Here is a tiny trained network, its code and every weight. The questions are about switching its units off for an input and a target symbol, where a switched-off unit gives its printed mean instead of its output.

import numpy as np


def w(rows, s, z=0):
    codes = np.array(rows[::2]) - 128.0
    scale = np.full(codes.shape[1], s)
    scale[-1] = z or s
    return codes * scale


def softmax(a):
    e = np.exp(a - a.max(-1, keepdims=True))
    return e / e.sum(-1, keepdims=True)


def log_softmax(a):
    a = a - a.max(-1, keepdims=True)
    return a - np.log(np.exp(a).sum(-1, keepdims=True))


def net(x, mask):
    ids = ['ΔΠεζλσ'.index(c) for c in x.split()]
    T = len(ids)
    res = E[ids] + P[:T]
    u = 0
    for l in range(3):
        r = res
        for j in range(3):
            rows = slice(3 * j, 3 * j + 3)
            q, k, v = (r @ M[l][rows].T for M in (Q, K, V))
            z = softmax(np.where(np.tri(T) > 0, q @ k.T / 3**0.5, -1e9)) @ v
            o = O[l][rows]
            res = res + np.where(mask[u + j], z, o[:, -1]) @ o[:, :-1]
        u += 3
    return log_softmax(res[-1] @ U[:, :-1].T + U[:, -1])


Q, K, V, O = {}, {}, {}, {}
E = w([
[171,201,83,133,109,69,14,150],'Δ',
[100,216,179,162,186,84,74,219],'Π',
[168,60,116,65,156,118,25,123],'ε',
[66,51,207,66,71,143,159,222],'ζ',
[240,167,156,219,120,157,195,182],'λ',
[147,106,27,155,110,254,129,103],'σ',
],0.0074)
P = w([
[79,26,239,196,43,177,54,98],'0',
[42,53,107,199,198,119,122,155],'1',
[49,98,68,113,156,100,165,166],'2',
[88,113,85,92,168,127,155,170],'3',
[142,140,158,43,199,165,143,122],'4',
[149,174,144,17,221,179,161,123],'5',
[145,162,107,19,160,190,160,185],'6',
[140,190,89,11,160,228,149,213],'7',
[168,177,87,22,221,252,162,242],'8',
],0.004)
Q[0] = w([
[148,120,156,138,152,74,146,93],'L0H1',
[123,125,159,130,115,128,152,101],'L0H1',
[159,124,135,160,106,169,86,151],'L0H1',
[196,81,124,124,143,128,127,252],'L0H2',
[104,141,72,118,135,130,140,194],'L0H2',
[189,148,177,69,140,201,104,137],'L0H2',
[122,115,130,168,155,48,148,156],'L0H3',
[73,76,120,96,152,91,126,67],'L0H3',
[165,157,114,77,137,116,142,189],'L0H3',
],0.02)
K[0] = w([
[119,76,115,222,146,88,123,139],'L0H1',
[134,78,128,151,125,104,179,152],'L0H1',
[150,194,98,124,174,133,172,123],'L0H1',
[110,200,170,34,211,215,140,38],'L0H2',
[181,203,197,66,120,151,121,101],'L0H2',
[44,152,52,67,146,36,247,99],'L0H2',
[121,154,165,195,28,132,101,182],'L0H3',
[73,3,158,193,134,95,51,81],'L0H3',
[185,157,161,48,120,55,193,197],'L0H3',
],0.013)
V[0] = w([
[131,179,97,2,194,153,166,199],'L0H1',
[46,62,119,198,117,80,119,113],'L0H1',
[110,173,109,34,84,137,186,161],'L0H1',
[170,123,145,115,105,97,133,157],'L0H2',
[106,50,133,171,239,124,141,141],'L0H2',
[152,108,156,93,121,98,126,149],'L0H2',
[172,79,135,113,188,108,152,102],'L0H3',
[121,150,69,67,130,136,105,122],'L0H3',
[147,99,144,141,150,118,143,122],'L0H3',
],0.013)
O[0] = w([
[158,90,74,166,255,117,218,146,209],'L0H1',
[74,141,96,160,15,104,92,153,74],'L0H1',
[111,56,123,187,198,52,164,108,6],'L0H1',
[155,76,113,148,147,128,131,157,162],'L0H2',
[87,197,13,57,62,127,120,187,216],'L0H2',
[145,78,100,151,125,92,117,182,196],'L0H2',
[168,137,93,77,85,83,184,134,103],'L0H3',
[158,100,149,152,228,118,184,104,124],'L0H3',
[143,138,101,100,84,113,139,144,124],'L0H3',
],0.0069,0.0019)
Q[1] = w([
[100,99,94,161,88,69,144,78],'L1H1',
[115,146,120,108,111,159,99,92],'L1H1',
[181,134,170,121,90,123,194,50],'L1H1',
[94,82,147,122,163,69,108,109],'L1H2',
[143,106,129,148,190,194,99,203],'L1H2',
[166,119,110,74,116,162,79,250],'L1H2',
[115,63,141,132,73,208,191,126],'L1H3',
[116,225,199,209,109,88,203,202],'L1H3',
[228,204,5,212,99,123,147,74],'L1H3',
],0.019)
K[1] = w([
[78,66,182,139,146,170,81,116],'L1H1',
[142,110,137,113,96,144,109,185],'L1H1',
[34,110,101,72,104,87,85,113],'L1H1',
[156,139,165,127,93,96,112,179],'L1H2',
[162,136,58,125,163,156,198,145],'L1H2',
[183,99,93,153,141,232,164,126],'L1H2',
[111,63,121,123,63,227,220,126],'L1H3',
[129,229,210,184,109,94,201,223],'L1H3',
[231,153,34,249,81,117,136,52],'L1H3',
],0.018)
V[1] = w([
[125,88,160,82,131,172,193,136],'L1H1',
[154,124,156,155,70,159,234,124],'L1H1',
[114,58,108,91,212,161,84,157],'L1H1',
[67,69,98,15,165,102,74,134],'L1H2',
[174,171,186,73,138,13,113,233],'L1H2',
[58,167,91,146,164,177,103,110],'L1H2',
[111,83,83,87,178,19,111,95],'L1H3',
[68,143,112,175,82,170,91,111],'L1H3',
[109,142,157,95,1,98,64,109],'L1H3',
],0.0086)
O[1] = w([
[170,110,99,165,110,132,146,83,54],'L1H1',
[205,128,122,140,77,68,154,132,67],'L1H1',
[100,137,100,189,169,209,154,74,96],'L1H1',
[103,132,105,174,167,237,139,98,137],'L1H2',
[192,82,113,157,152,186,105,254,92],'L1H2',
[85,123,104,133,150,109,144,93,184],'L1H2',
[180,205,166,181,78,205,188,147,9],'L1H3',
[173,88,105,174,190,86,127,139,186],'L1H3',
[159,87,67,180,197,164,164,79,253],'L1H3',
],0.0065,0.0031)
Q[2] = w([
[136,88,82,179,115,113,120,110],'L2H1',
[152,105,142,78,145,132,121,110],'L2H1',
[78,176,137,111,5,171,61,144],'L2H1',
[81,167,97,158,141,117,94,170],'L2H2',
[160,126,180,113,197,121,63,134],'L2H2',
[162,168,183,154,137,134,206,115],'L2H2',
[135,153,179,126,199,148,145,153],'L2H3',
[101,149,76,89,154,152,81,155],'L2H3',
[111,136,107,186,100,72,144,150],'L2H3',
],0.016)
K[2] = w([
[147,91,140,136,159,121,117,106],'L2H1',
[131,150,92,142,127,134,169,145],'L2H1',
[92,68,122,133,59,148,5,112],'L2H1',
[144,104,133,98,103,152,122,124],'L2H2',
[61,146,137,84,96,130,104,142],'L2H2',
[164,139,194,131,144,112,121,120],'L2H2',
[140,135,127,75,153,140,189,131],'L2H3',
[125,87,126,117,104,128,170,133],'L2H3',
[150,121,136,119,103,143,89,80],'L2H3',
],0.019)
V[2] = w([
[73,123,143,180,125,73,85,133],'L2H1',
[94,170,125,120,111,108,137,157],'L2H1',
[44,220,97,87,77,118,138,200],'L2H1',
[113,187,129,150,170,52,112,157],'L2H2',
[151,86,122,127,128,158,144,100],'L2H2',
[151,163,97,169,193,114,114,147],'L2H2',
[232,246,50,95,138,148,57,105],'L2H3',
[151,109,168,135,148,93,132,172],'L2H3',
[121,63,104,127,39,82,187,119],'L2H3',
],0.011)
O[2] = w([
[102,100,98,107,81,127,109,110,156],'L2H1',
[105,102,98,136,143,102,130,128,56],'L2H1',
[119,56,27,165,154,109,111,97,1],'L2H1',
[110,89,66,113,86,94,124,105,120],'L2H2',
[128,145,164,147,175,133,126,127,145],'L2H2',
[94,86,74,95,142,122,94,120,183],'L2H2',
[161,97,188,7,255,111,125,132,150],'L2H3',
[154,95,109,134,79,119,86,142,121],'L2H3',
[145,170,96,152,81,103,232,169,77],'L2H3',
],0.0072,0.0082)
U = w([
[89,152,182,109,62,178,30,121,247],'Δ',
[117,66,3,158,192,151,119,115,242],'Π',
[151,142,119,154,225,205,140,157,45],'ε',
[124,136,92,215,111,202,133,153,7],'ζ',
[202,109,104,98,109,107,134,179,45],'λ',
[76,164,120,124,137,112,181,19,158],'σ',
],0.0038,0.0013)

Each question gives the input, a string of symbols that net reads in full, and the target symbol t.
The units are the heads (3 rows each of Q, K, V and O). Each row of codes is followed by its name. A weight is (code - 128) times the scale printed after its matrix; where a second scale follows, it is the last column's (O and U).
mask holds one flag per head, layer by layer. A switched-off head (its flag False) gives its mean, the last column of its rows in O, instead of its output. The means were averaged over made-up inputs and are rounded, as every weight is.
A unit's drop is (log p(t) with every unit on - log p(t) with that unit switched off) / (log p(t) with every unit on - log p(t) with every unit switched off).
The circuit of an input: a set's keep is (log p(t) with only the set's units on - log p(t) with every unit switched off) / (log p(t) with every unit on - log p(t) with every unit switched off). Starting from all 9 units, units are removed one at a time, each time the one whose removal leaves the highest keep (on an exact tie, the one counted first), for as long as the keep stays at least 0.8.
circuit, biggest first: the units of the circuit, biggest drop first
unit that matters most: the unit with the biggest drop
heads that matter: for each layer, one digit per head in row order, 1 if its drop is at least 0.15 and else 0, layers parted by /
drop when u is switched off: that unit's drop, to one decimal
input Π Δ ζ, target ζ: circuit, biggest first => [L2H3, L1H2]
input λ Δ λ Π Π σ Δ ζ, target σ: circuit, biggest first => [L1H2, L0H1, L0H2]
input Δ σ ε Δ Δ Π Π Π Π, target Π: circuit, biggest first => [L1H3, L2H1, L0H1]
input σ ε ε ε ζ Π ε, target ε: circuit, biggest first => [L0H1, L1H2, L2H1, L1H3]
input σ ζ λ Π λ Δ, target λ: heads that matter => 100 / 110 / 001
input σ Δ ζ, target σ: circuit, biggest first => [L1H2, L2H3]
input λ Δ Π, target λ: unit that matters most => L1H1
input σ ζ σ Π, target σ: circuit, biggest first => [L1H2, L2H3]
input λ ζ Π Π λ Δ, target λ: circuit, biggest first => [L1H2, L1H1, L2H3]
input Δ σ Δ σ ε, target σ: circuit, biggest first => [L1H2, L0H2]
input ζ ε ε, target ζ: circuit, biggest first => [L2H3, L0H1, L0H2]
input Π Δ λ Π, target Π: heads that matter => 100 / 000 / 110
input Π ζ Π ε, target ζ: circuit, biggest first => [L2H3, L1H2, L0H1]
input Π Π Π ζ ζ, target Π: circuit, biggest first => [L2H1]
input λ ε ε, target λ: circuit, biggest first => [L1H1, L2H3, L1H2]
input ε σ σ σ Δ, target σ: circuit, biggest first => [L1H2, L2H3]
input Π λ Δ Δ λ ζ ζ Δ Π, target ζ: heads that matter => 100 / 000 / 001
input λ λ ε Π, target λ: circuit, biggest first => [L1H1, L2H3, L1H2]
input σ Δ λ, target σ: circuit, biggest first => [L1H2, L0H2, L0H3]
input ε ε ε Π, target ε: unit that matters most => L1H2
input Π Π Δ Δ, target Π: heads that matter => 000 / 100 / 110
input ζ λ Δ Δ ε λ σ σ Π, target σ: heads that matter => 100 / 110 / 000
input ε ζ Δ ε Π ζ Π ζ, target ζ: heads that matter => 100 / 000 / 001
input Δ λ λ ζ λ ζ, target λ: heads that matter => 000 / 110 / 001
input ζ ζ Δ, target ζ: heads that matter => 000 / 000 / 001
input ζ Δ ζ Π, target ζ: drop when L2H3 is switched off => 0.8
input ζ σ Π Δ Δ, target Π: drop when L0H3 is switched off => 0.2
input λ λ ε, target λ: drop when L1H3 is switched off => 0.1
input Π σ λ λ Π ζ λ, target λ: drop when L2H2 is switched off => 0.1
